Below is a small trained network, with its code and all its weights. Each question gives an input and a target symbol and asks what happens when units are switched off, that is, made to give their printed mean instead of their output.

import numpy as np


def w(rows, s, z=0):
    codes = np.array(rows[::2]) - 128.0
    scale = np.full(codes.shape[1], s)
    scale[-1] = z or s
    return codes * scale


def norm(h):
    return h / np.sqrt((h * h).mean(-1, keepdims=True) + 1e-5)


def f(y):
    return y / 2 * (1 + np.tanh(0.7978845608 * (y + 0.044715 * y**3)))


def softmax(a):
    e = np.exp(a - a.max(-1, keepdims=True))
    return e / e.sum(-1, keepdims=True)


def log_softmax(a):
    a = a - a.max(-1, keepdims=True)
    return a - np.log(np.exp(a).sum(-1, keepdims=True))


def net(x, mask):
    ids = ['αβδεζηθμξπτφω'.index(c) for c in x.split()]
    T = len(ids)
    res = E[ids] + P[:T]
    r = norm(res)
    for j in range(3):
        rows = slice(3 * j, 3 * j + 3)
        q, k, v = (r @ M[0][rows].T for M in (Q, K, V))
        z = softmax(np.where(np.tri(T) > 0, q @ k.T / 3**0.5, -1e9)) @ v
        o = O[0][rows]
        res = res + np.where(mask[j], z, o[:, -1]) @ o[:, :-1]
    y = f(norm(res) @ A[0][:, :-1].T + A[0][:, -1])
    res = res + np.where(mask[3:7], y, B[0][:, -1]) @ B[0][:, :-1]
    return log_softmax(norm(res)[-1] @ U[:, :-1].T + U[:, -1])


Q, K, V, O, A, B = {}, {}, {}, {}, {}, {}
E = w([
[119,156,107,124,122],'α',
[124,143,114,99,138],'β',
[5,88,96,200,135],'δ',
[165,176,148,177,75],'ε',
[151,141,134,133,162],'ζ',
[164,118,100,116,161],'η',
[61,57,198,83,123],'θ',
[223,172,103,146,81],'μ',
[172,139,167,149,140],'ξ',
[170,93,135,160,121],'π',
[118,148,92,107,142],'τ',
[109,97,27,190,170],'φ',
[207,84,107,53,131],'ω',
],0.021)
P = w([
[139,200,144,138,175],'0',
[230,22,113,66,75],'1',
[226,77,135,102,27],'2',
[254,84,79,115,23],'3',
[155,13,75,86,107],'4',
[151,20,100,92,76],'5',
],0.0086)
Q[0] = w([
[102,154,149,138,162],'H1',
[51,71,156,142,111],'H1',
[162,121,99,192,125],'H1',
[254,194,121,83,125],'H2',
[172,175,147,140,161],'H2',
[110,84,180,81,83],'H2',
[79,50,108,108,114],'H3',
[81,97,89,158,160],'H3',
[54,112,101,167,132],'H3',
],0.022)
K[0] = w([
[144,121,160,91,114],'H1',
[112,50,121,147,56],'H1',
[144,169,141,207,119],'H1',
[118,252,180,142,236],'H2',
[76,152,120,135,201],'H2',
[140,94,202,66,37],'H2',
[114,54,161,115,89],'H3',
[137,94,50,146,106],'H3',
[99,75,78,171,87],'H3',
],0.018)
V[0] = w([
[100,150,57,146,218],'H1',
[44,138,230,127,150],'H1',
[77,176,76,126,131],'H1',
[126,126,226,89,179],'H2',
[89,216,157,79,35],'H2',
[107,137,82,10,180],'H2',
[137,147,249,70,93],'H3',
[98,55,194,131,107],'H3',
[192,123,23,169,116],'H3',
],0.017)
O[0] = w([
[133,137,128,190,39,136],'H1',
[12,165,131,108,147,2],'H1',
[127,171,168,184,141,32],'H1',
[89,135,57,71,123,209],'H2',
[131,253,150,122,171,9],'H2',
[161,131,54,161,200,24],'H2',
[182,189,142,90,120,204],'H3',
[133,175,109,141,57,152],'H3',
[114,61,214,160,138,151],'H3',
],0.015,0.0055)
A[0] = w([
[144,109,197,105,68,12],'N1',
[53,99,206,134,71,227],'N2',
[95,87,76,197,81,67],'N3',
[4,169,114,26,142,5],'N4',
],0.018,0.0022)
B[0] = w([
[170,189,126,118,88,243],'N1',
[142,218,44,113,106,254],'N2',
[59,200,84,152,126,210],'N3',
[6,54,212,90,212,210],'N4',
],0.018,0.0085)
U = w([
[150,140,186,170,152,161],'α',
[185,153,67,145,178,109],'β',
[128,171,115,140,83,66],'δ',
[153,194,209,82,105,125],'ε',
[71,135,49,156,83,158],'ζ',
[108,18,130,180,89,174],'η',
[180,149,41,53,131,84],'θ',
[197,86,226,112,123,85],'μ',
[80,104,139,48,124,253],'ξ',
[157,70,125,63,8,86],'π',
[142,115,131,176,135,146],'τ',
[148,109,158,170,59,101],'φ',
[205,53,106,78,156,121],'ω',
],0.012,0.0049)

Each question gives the input, a string of symbols that net reads in full, and the target symbol t.
The units are the heads (3 rows each of Q, K, V and O) and the neurons (one row each of A and B). Each row of codes is followed by its name. A weight is (code - 128) times the scale printed after its matrix; where a second scale follows, it is the last column's (O, A, B and U).
mask holds one flag per unit, heads first, then neurons. A switched-off unit (its flag False) gives its mean, the last column of its rows in O or B, instead of its output. The means were averaged over made-up inputs and are rounded, as every weight is.
A unit's drop is (log p(t) with every unit on - log p(t) with that unit switched off) / (log p(t) with every unit on - log p(t) with every unit switched off).
The circuit of an input: a set's keep is (log p(t) with only the set's units on - log p(t) with every unit switched off) / (log p(t) with every unit on - log p(t) with every unit switched off). Starting from all 7 units, units are removed one at a time, each time the one whose removal leaves the highest keep (on an exact tie, the one counted first), for as long as the keep stays at least 0.8.
units of the circuit, in order: the units of the circuit, biggest drop first
unit that matters most: the unit with the biggest drop
which heads matter: for each layer, one digit per head in row order, 1 if its drop is at least 0.15 and else 0, layers parted by /
drop of u: that unit's drop, to one decimal
input π η π ε η, target π: units of the circuit, in order : (H2)
input ξ β ε φ η, target ξ: units of the circuit, in order : (H2 H1 N4)
input ω ξ ε μ, target ω: units of the circuit, in order : (H1 H3)
input ζ π μ, target ζ: units of the circuit, in order : (H1 N3 H2)
input α ε μ ε, target α: units of the circuit, in order : (H2 H3 N2)
input ξ ξ π ξ ζ ε, target ξ: units of the circuit, in order : (H1 N4 H2)
input ζ μ η, target ζ: units of the circuit, in order : (H1 N3)
input μ π π β, target μ: units of the circuit, in order : (H3 H2)
input β φ ω ε η ζ, target β: which heads matter : 010
input ξ ε θ π α μ, target ξ: units of the circuit, in order : (H1 H2 N4)
input ω π τ, target ω: units of the circuit, in order : (H2 H3 N2)
input ξ μ β, target ξ: units of the circuit, in order : (N4 H1)
input π π π δ ζ, target π: which heads matter : 110
input η μ φ α ε, target η: which heads matter : 011
input π π β ε π φ, target η: which heads matter : 001
input η μ β, target η: which heads matter : 011
input θ β ε, target θ: unit that matters most : H3
input ε μ β ζ ξ, target ε: which heads matter : 010
input ω ε π ω, target ω: which heads matter : 010
input ε π ε, target ε: unit that matters most : H2
input ζ β ξ π μ, target ζ: which heads matter : 110
input ε φ μ θ, target ξ: which heads matter : 100
input β ζ ω ε, target β: which heads matter : 011
input ξ φ ξ, target ξ: which heads matter : 110
input β ζ ε α ξ, target β: which heads matter : 010
input ε ξ β, target ε: drop of H2 : 0.8
input β θ τ, target β: drop of H1 : 0.1
input α ζ τ, target α: drop of H1 : 0.2
input ε ξ ε β, target ε: drop of H1 : 0.1
input θ μ π, target θ: units of the circuit, in order : (H2)
